X =
array([[149, 121, 105, 119, 112, 136, 134, 131, 136, 109],
       [124, 133, 130, 129, 131, 129, 132, 124, 130, 132],
       [135, 126, 114, 122, 121, 134, 136, 128, 134, 122],
       [129, 129, 123, 126, 127, 131, 133, 126, 132, 127],
       [124, 128, 128, 128, 127, 125, 129, 126, 128, 129],
       [125, 127, 127, 129, 128, 124, 130, 127, 128, 129],
       [125, 132, 134, 130, 131, 128, 130, 125, 130, 131]])
Indices start at 0.
(0, 0): 149
(1, 6): 132
(2, 6): 136
(3, 8): 132
(6, 7): 125
(3, 0): 129
(0, 8): 136
(1, 8): 130
(4, 2): 128
(3, 9): 127
(4, 8): 128
(3, 6): 133
(3, 1): 129
(4, 0): 124
(1, 7): 124
(3, 5): 131
(5, 7): 127
(0, 4): 112
(1, 1): 133
(0, 9): 109
(0, 1): 121
(2, 1): 126
(6, 6): 130
(5, 9): 129
(2, 5): 134
(2, 3): 122
(5, 4): 128
(5, 3): 129

a =
[[116, 111, 128, 122, 119, 132, 113, 142, 110],
 [123, 145, 145, 136, 146, 143, 129, 149, 106],
 [115, 124, 144, 115, 129, 126, 116, 138, 143],
 [109, 133, 135, 137, 149, 112, 119, 137, 133],
 [126, 136, 117, 126, 126, 117, 151, 142, 131],
 [109, 125, 115, 143, 129, 137, 120, 140, 107]]
Indices start at 0.
(0, 0): 116
(0, 6): 113
(5, 1): 125
(4, 7): 142
(3, 1): 133
(3, 0): 109
(1, 2): 145
(1, 3): 136
(3, 6): 119
(5, 7): 140
(1, 4): 146
(2, 4): 129
(5, 4): 129
(4, 1): 136
(4, 2): 117
(1, 7): 149
(3, 5): 112
(1, 1): 145
(1, 0): 123
(3, 8): 133
(5, 5): 137
(5, 3): 143
(4, 5): 117
(3, 3): 137
(2, 0): 115

B = [[116, 126, 130, 142, 148, 135, 118, 151, 123, 110, 131], [138, 126, 136, 149, 115, 135, 118, 135, 123, 120, 150], [138, 126, 136, 140, 113, 135, 118, 131, 123, 125, 150], [113, 126, 128, 140, 150, 135, 122, 146, 123, 115, 124], [144, 126, 136, 118, 104, 135, 118, 107, 129, 144, 150], [142, 126, 136, 130, 107, 135, 118, 117, 123, 134, 150], [140, 126, 136, 140, 110, 135, 118, 131, 123, 125, 150], [129, 126, 132, 107, 129, 121, 131, 121, 130, 136, 112], [141, 126, 136, 140, 108, 135, 118, 126, 123, 126, 150], [117, 126, 128, 125, 145, 125, 131, 131, 123, 125, 110], [138, 126, 136, 148, 115, 135, 118, 137, 123, 119, 150], [138, 126, 136, 148, 115, 135, 118, 135, 123, 120, 150]]
Rows and columns are counted from 0.
(0, 0) = 116
(5, 4) = 107
(9, 3) = 125
(6, 9) = 125
(11, 8) = 123
(8, 8) = 123
(7, 3) = 107
(1, 9) = 120
(1, 8) = 123
(0, 6) = 118
(2, 7) = 131
(9, 7) = 131
(4, 3) = 118
(11, 9) = 120
(0, 3) = 142
(10, 2) = 136
(10, 9) = 119
(10, 7) = 137
(3, 5) = 135
(10, 10) = 150
(2, 6) = 118
(7, 0) = 129
(8, 4) = 108
(8, 1) = 126
(7, 7) = 121
(2, 1) = 126
(0, 2) = 130
(1, 4) = 115
(10, 6) = 118
(10, 4) = 115
(1, 2) = 136
(7, 2) = 132
(3, 2) = 128
(1, 10) = 150
(5, 3) = 130
(7, 6) = 131

m =
[[128, 127, 117, 153, 120, 125, 126, 130, 133, 135, 129],
 [132, 125, 125, 117, 124, 127, 124, 134, 132, 120, 125]]
m[0][0] => 128
m[0][3] => 153
m[0][1] => 127
m[1] => [132, 125, 125, 117, 124, 127, 124, 134, 132, 120, 125]
m[1][4] => 124
m[0][8] => 133
m[1][5] => 127
m[:, 6] => [126, 124]
m[0] => [128, 127, 117, 153, 120, 125, 126, 130, 133, 135, 129]
m[1][7] => 134
m[1][1] => 125

W =
[[109 154 126 130 116]
 [134 120 149 125 138]
 [142 116 141 129 130]
 [136 126 146 117 137]
 [146 113 144 128 136]]
W[0][-5]: 109
W[0]: [109, 154, 126, 130, 116]
W[1][1]: 120
W[-3]: [142, 116, 141, 129, 130]
W[-2][0]: 136
W[-3][-3]: 141
W[3][-2]: 117
W[-1][3]: 128
W[:, -1]: [116, 138, 130, 137, 136]
